[[-8.09 -5.07  6.27]
 [ 5.81  1.84 -1.92]
 [ 4.58  8.90 -7.80]
 [-8.54 -5.38  4.89]
 [ 7.02  1.06 -3.88]]
->
[6.27 1.84 4.58]

[[-4.88 -1.59  0.27 -6.98]
 [-5.90 -0.17  7.11  1.93]
 [-0.57 -0.05  2.49 -2.51]
 [ 3.24  0.00  1.23 -0.88]]
->
[-6.98  7.11 -0.05  3.24]

[[-0.74  6.14  5.51 -0.04 -3.48]
 [-6.22  0.86 -0.42  5.53  2.62]
 [ 0.32 -3.04  2.37 -5.04 -0.32]
 [-3.79  0.65  4.61  7.94  2.73]
 [-2.53  2.70  3.89 -3.83 -4.61]]
->
[-3.48  5.53  2.37  0.65 -2.53]

[[-1.27  0.14 -0.17  1.01 -1.08]
 [ 7.00  0.49  2.45 -1.39  1.22]]
->
[-1.08 -1.39]

[[ 5.53 -5.57]
 [-1.98  2.07]
 [ 5.42 -6.55]
 [ 3.24 -0.28]]
->
[-5.57 -1.98]

[[ 0.52 -6.82 -7.65 -8.80]
 [ 0.92 -0.74 -5.56 -3.00]
 [-8.50  1.47  7.17  6.90]]
->
[-8.80 -5.56  1.47]
---
[[ 1.19 -1.10]
 [-0.06 -6.82]
 [ 1.61 -2.39]
 [ 3.72 -2.99]]
->
[[ 1.19 -1.10]
 [-0.06 -6.82]]

[[-4.63  4.10]
 [ 5.14 -2.65]
 [-1.17 -1.23]
 [-7.80 -3.26]]
->
[[-4.63  4.10]
 [ 5.14 -2.65]]

[[-0.28  0.37  3.05]
 [-0.10  2.01  8.15]
 [-0.87 -3.10 -3.15]]
->
[[-0.28  0.37]
 [-0.10  2.01]]

[[-1.53 -2.10 -0.91  4.56]
 [-1.23  0.60  6.64  0.88]
 [-5.48 -3.78  1.84  2.58]]
->
[[-1.53 -2.10]
 [-1.23  0.60]]

[[-7.30  3.87  1.88 -2.65 -6.37]
 [ 5.84 -2.93 -5.24  3.70  2.79]
 [ 0.45 -2.64  6.52 -1.82  8.76]
 [-3.28 -1.16  6.62 -2.88  6.56]
 [ 5.65 -3.41  1.98  0.96  8.76]]
->
[[-7.30  3.87]
 [ 5.84 -2.93]]

[[ 3.72  0.34 -1.75  0.52 -5.71]
 [-3.00 -6.70  1.73 -2.82 -1.50]]
->
[[ 3.72  0.34]
 [-3.00 -6.70]]

[[-4.30 -3.72]
 [ 1.59  8.03]
 [ 1.36  1.06]
 [ 0.67 -5.59]
 [ 1.46 -6.36]]
->
[[-4.30 -3.72]
 [ 1.59  8.03]]

[[ 3.92  7.97 -5.97  2.55]
 [ 3.92  8.00 -6.00  2.56]]
->
[[3.92 7.97]
 [3.92 8.00]]
---
[[-6.73 -5.64  7.29 -2.29 -8.91  4.33 -1.64  5.39  7.13 -2.94 -4.16]
 [ 6.73  8.09  4.89  5.54 -7.08  5.65 -1.67  3.73 -8.38 -5.45  4.50]]
->
[[-6.73 -5.64  7.29 -2.29 -8.91  4.33 -1.64  5.39  7.13 -2.94 -4.16]]

[[ 0.30 -7.26  0.65]
 [ 0.04 -6.57  0.42]
 [-0.07 -1.78 -0.28]
 [ 1.20 -0.72  0.88]
 [ 0.14 -7.04  0.46]
 [-0.14 -1.50 -0.30]
 [-1.10  7.04 -0.94]
 [ 1.20 -5.72  0.62]]
->
[[ 0.30 -7.26  0.65]
 [-0.07 -1.78 -0.28]
 [ 0.14 -7.04  0.46]
 [-1.10  7.04 -0.94]]

[[ 7.10 -5.69 -2.09  7.34 -0.84 -6.44 -5.68 -8.29]
 [-5.24  5.66 -2.98 -3.47  2.72  7.25  6.61  7.25]
 [ 6.32 -6.74  3.00  6.67  3.75 -0.32 -6.70 -8.32]]
->
[[ 7.10 -5.69 -2.09  7.34 -0.84 -6.44 -5.68 -8.29]
 [ 6.32 -6.74  3.00  6.67  3.75 -0.32 -6.70 -8.32]]

[[ 0.47  4.38 -2.79 -5.25  4.53  5.05 -2.46 -1.51  4.57  0.97]
 [-0.84 -0.06 -4.91 -1.68 -0.43  1.03 -4.87 -0.55 -0.53  6.39]
 [ 2.60 -1.43  0.79  3.92 -2.67 -0.03  3.60  6.97 -2.68 -5.83]
 [ 2.56  1.57 -4.45 -4.39  0.97  3.54 -1.95  6.91  0.55  5.95]]
->
[[ 0.47  4.38 -2.79 -5.25  4.53  5.05 -2.46 -1.51  4.57  0.97]
 [ 2.60 -1.43  0.79  3.92 -2.67 -0.03  3.60  6.97 -2.68 -5.83]]

[[-0.23 -4.00 -2.04 -1.25 -8.55 -1.76  1.86  2.47]
 [-1.22 -4.60 -1.77 -2.72 -8.00 -2.30  1.67  0.39]
 [-3.48 -3.95 -0.51 -4.21 -4.67 -3.01  4.50 -3.09]
 [ 1.70 -1.62 -0.56  1.17 -5.76 -1.37  3.43  5.23]
 [ 3.33 -6.66 -3.17  4.39  2.71 -0.04  2.13 -3.00]
 [ 1.32 -2.21 -1.32  0.74 -7.11 -1.49  3.10  4.96]
 [ 1.14 -0.29  0.24  1.32 -2.58 -0.94  2.58  3.53]
 [ 1.65 -1.04 -0.18  1.43 -4.73 -1.27  3.38  5.18]
 [ 5.65 -4.75 -3.99 -1.54  2.79  3.73  3.07 -1.28]
 [ 0.02 -3.71 -2.07 -0.92 -8.40 -1.85  2.12  2.82]
 [ 3.15 -5.18 -2.01  5.76  1.64 -1.57  2.10 -4.49]]
->
[[-0.23 -4.00 -2.04 -1.25 -8.55 -1.76  1.86  2.47]
 [-3.48 -3.95 -0.51 -4.21 -4.67 -3.01  4.50 -3.09]
 [ 3.33 -6.66 -3.17  4.39  2.71 -0.04  2.13 -3.00]
 [ 1.14 -0.29  0.24  1.32 -2.58 -0.94  2.58  3.53]
 [ 5.65 -4.75 -3.99 -1.54  2.79  3.73  3.07 -1.28]
 [ 3.15 -5.18 -2.01  5.76  1.64 -1.57  2.10 -4.49]]

[[-6.33  6.67]
 [ 0.30 -0.44]
 [ 5.64  0.79]
 [-1.79 -6.99]
 [-1.89  8.30]]
->
[[-6.33  6.67]
 [ 5.64  0.79]
 [-1.89  8.30]]

[[-0.17 -0.74  1.69  1.45 -0.48 -2.35 -4.98  4.39  7.56 -1.90  1.22 -3.56
  -4.22 -0.32]
 [ 1.50 -1.79  2.05  1.99  1.19 -1.60 -0.10  1.99  6.36 -0.48 -0.70  0.64
  -1.07 -1.99]
 [-1.30 -0.76  1.30  0.30 -2.00  1.18 -0.49 -1.48  0.23 -0.83  0.68 -0.47
  -1.04 -1.71]
 [ 2.29  2.82 -0.53  1.53  3.54 -0.78 -4.23  2.46  2.00 -1.25 -0.45  1.34
  -0.04  3.27]
 [-0.79  0.02  1.58  0.55 -1.58  0.24 -1.43 -0.41  3.15 -1.15  0.71 -0.97
  -2.57 -1.13]]
->
[[-0.17 -0.74  1.69  1.45 -0.48 -2.35 -4.98  4.39  7.56 -1.90  1.22 -3.56
  -4.22 -0.32]
 [-1.30 -0.76  1.30  0.30 -2.00  1.18 -0.49 -1.48  0.23 -0.83  0.68 -0.47
  -1.04 -1.71]
 [-0.79  0.02  1.58  0.55 -1.58  0.24 -1.43 -0.41  3.15 -1.15  0.71 -0.97
  -2.57 -1.13]]

[[-7.92 -4.52]
 [ 2.64  0.39]
 [ 1.68 -5.22]]
->
[[-7.92 -4.52]
 [ 1.68 -5.22]]
